Below are the code and all the weights of a small trained network. Each question names an input and a target symbol and asks about switching units off, where a switched-off unit gives its printed mean instead of its output.

import numpy as np


def w(rows, s, z=0):
    codes = np.array(rows[::2]) - 128.0
    scale = np.full(codes.shape[1], s)
    scale[-1] = z or s
    return codes * scale


def f(y):
    return np.maximum(y, 0)


def softmax(a):
    e = np.exp(a - a.max(-1, keepdims=True))
    return e / e.sum(-1, keepdims=True)


def log_softmax(a):
    a = a - a.max(-1, keepdims=True)
    return a - np.log(np.exp(a).sum(-1, keepdims=True))


def net(x, mask):
    ids = ['γεζμπτ'.index(c) for c in x.split()]
    T = len(ids)
    res = E[ids] + P[:T]
    q, k, v = (res @ M[0].T for M in (Q, K, V))
    z = softmax(np.where(np.tri(T) > 0, q @ k.T / 4**0.5, -1e9)) @ v
    res = res + np.where(mask[0], z, O[0][:, -1]) @ O[0][:, :-1]
    y = f(res @ A[0][:, :-1].T + A[0][:, -1])
    res = res + np.where(mask[1:9], y, B[0][:, -1]) @ B[0][:, :-1]
    return log_softmax(res[-1] @ U[:, :-1].T + U[:, -1])


Q, K, V, O, A, B = {}, {}, {}, {}, {}, {}
E = w([
[109,167,146,120],'γ',
[236,108,98,6],'ε',
[174,208,157,180],'ζ',
[178,147,91,15],'μ',
[126,175,116,61],'π',
[152,185,141,150],'τ',
],0.011)
P = w([
[43,118,118,89],'0',
[216,157,71,203],'1',
[179,72,211,132],'2',
[133,249,141,117],'3',
[227,144,108,213],'4',
[210,34,194,76],'5',
],0.011)
Q[0] = w([
[110,182,184,95],'head 1',
[47,146,98,141],'head 1',
[143,86,253,89],'head 1',
[145,111,132,162],'head 1',
],0.018)
K[0] = w([
[25,224,135,176],'head 1',
[241,255,55,78],'head 1',
[19,147,13,219],'head 1',
[202,131,113,149],'head 1',
],0.011)
V[0] = w([
[143,114,117,196],'head 1',
[16,106,199,154],'head 1',
[197,181,162,199],'head 1',
[148,5,105,122],'head 1',
],0.014)
O[0] = w([
[89,131,134,54,36],'head 1',
[111,236,137,249,103],'head 1',
[106,74,44,110,90],'head 1',
[129,202,200,30,1],'head 1',
],0.013,0.0071)
A[0] = w([
[120,130,207,189,123],'neuron 1',
[136,252,67,142,111],'neuron 2',
[169,90,169,146,82],'neuron 3',
[147,163,192,46,206],'neuron 4',
[105,132,170,196,129],'neuron 5',
[112,177,53,135,15],'neuron 6',
[86,114,121,197,99],'neuron 7',
[88,133,31,133,5],'neuron 8',
],0.013,0.0033)
B[0] = w([
[108,118,155,66,255],'neuron 1',
[9,125,84,127,196],'neuron 2',
[96,64,116,155,216],'neuron 3',
[60,192,119,167,186],'neuron 4',
[180,143,153,84,243],'neuron 5',
[106,114,199,86,177],'neuron 6',
[137,194,103,193,242],'neuron 7',
[97,154,140,22,229],'neuron 8',
],0.014,0.0094)
U = w([
[32,172,136,127,107],'γ',
[48,69,88,94,115],'ε',
[148,118,3,241,252],'ζ',
[22,33,143,187,83],'μ',
[189,126,209,67,104],'π',
[139,128,133,185,129],'τ',
],0.0065,0.0043)

Each question gives the input, a string of symbols that net reads in full, and the target symbol t.
The units are the heads (4 rows each of Q, K, V and O) and the neurons (one row each of A and B). Each row of codes is followed by its name. A weight is (code - 128) times the scale printed after its matrix; where a second scale follows, it is the last column's (O, A, B and U).
mask holds one flag per unit, heads first, then neurons. A switched-off unit (its flag False) gives its mean, the last column of its rows in O or B, instead of its output. The means were averaged over made-up inputs and are rounded, as every weight is.
A unit's drop is (log p(t) with every unit on - log p(t) with that unit switched off) / (log p(t) with every unit on - log p(t) with every unit switched off).
The circuit of an input: a set's keep is (log p(t) with only the set's units on - log p(t) with every unit switched off) / (log p(t) with every unit on - log p(t) with every unit switched off). Starting from all 9 units, units are removed one at a time, each time the one whose removal leaves the highest keep (on an exact tie, the one counted first), for as long as the keep stays at least 0.8.
circuit, biggest first: the units of the circuit, biggest drop first
most important unit: the unit with the biggest drop
k most important neurons: the k neurons with the biggest drops, biggest first
drop of u: that unit's drop, to one decimal
input π π π, target π: most important unit -> head 1
input γ π ε ε ζ, target γ: circuit, biggest first -> [neuron 4; head 1]
input μ π π π π π, target μ: circuit, biggest first -> [neuron 3; neuron 5; neuron 8]
input γ π ζ, target γ: circuit, biggest first -> [head 1; neuron 2]
input μ ε ε, target μ: 4 most important neurons -> [neuron 3; neuron 4; neuron 8; neuron 5]
input π μ μ, target π: 3 most important neurons -> [neuron 5; neuron 1; neuron 4]
input π π μ, target π: 4 most important neurons -> [neuron 5; neuron 1; neuron 4; neuron 7]
input μ ε ζ ζ π μ, target μ: 2 most important neurons -> [neuron 3; neuron 7]
input π ζ ε μ γ, target γ: circuit, biggest first -> [head 1; neuron 4]
input π π ζ π τ, target ε: 2 most important neurons -> [neuron 8; neuron 5]
input μ ε τ γ ζ ε, target μ: 2 most important neurons -> [neuron 3; neuron 7]
input μ ε ζ ζ ζ, target ε: 3 most important neurons -> [neuron 8; neuron 5; neuron 7]
input π ζ γ, target π: 3 most important neurons -> [neuron 5; neuron 1; neuron 2]
input γ μ ε π π τ, target γ: most important unit -> head 1
input γ ζ ε ζ ε, target γ: 2 most important neurons -> [neuron 4; neuron 7]
input ζ ε τ τ μ, target ε: 3 most important neurons -> [neuron 5; neuron 7; neuron 8]
input π π ζ ε μ, target ε: 2 most important neurons -> [neuron 5; neuron 8]
input π ζ ε ε ε, target γ: drop of head 1 -> 2.6
input ζ ε π π ζ μ, target ζ: drop of neuron 7 -> 0.0
input γ π τ π γ μ, target γ: circuit, biggest first -> [head 1]
input π ε π π ε ζ, target π: drop of neuron 5 -> 1.3
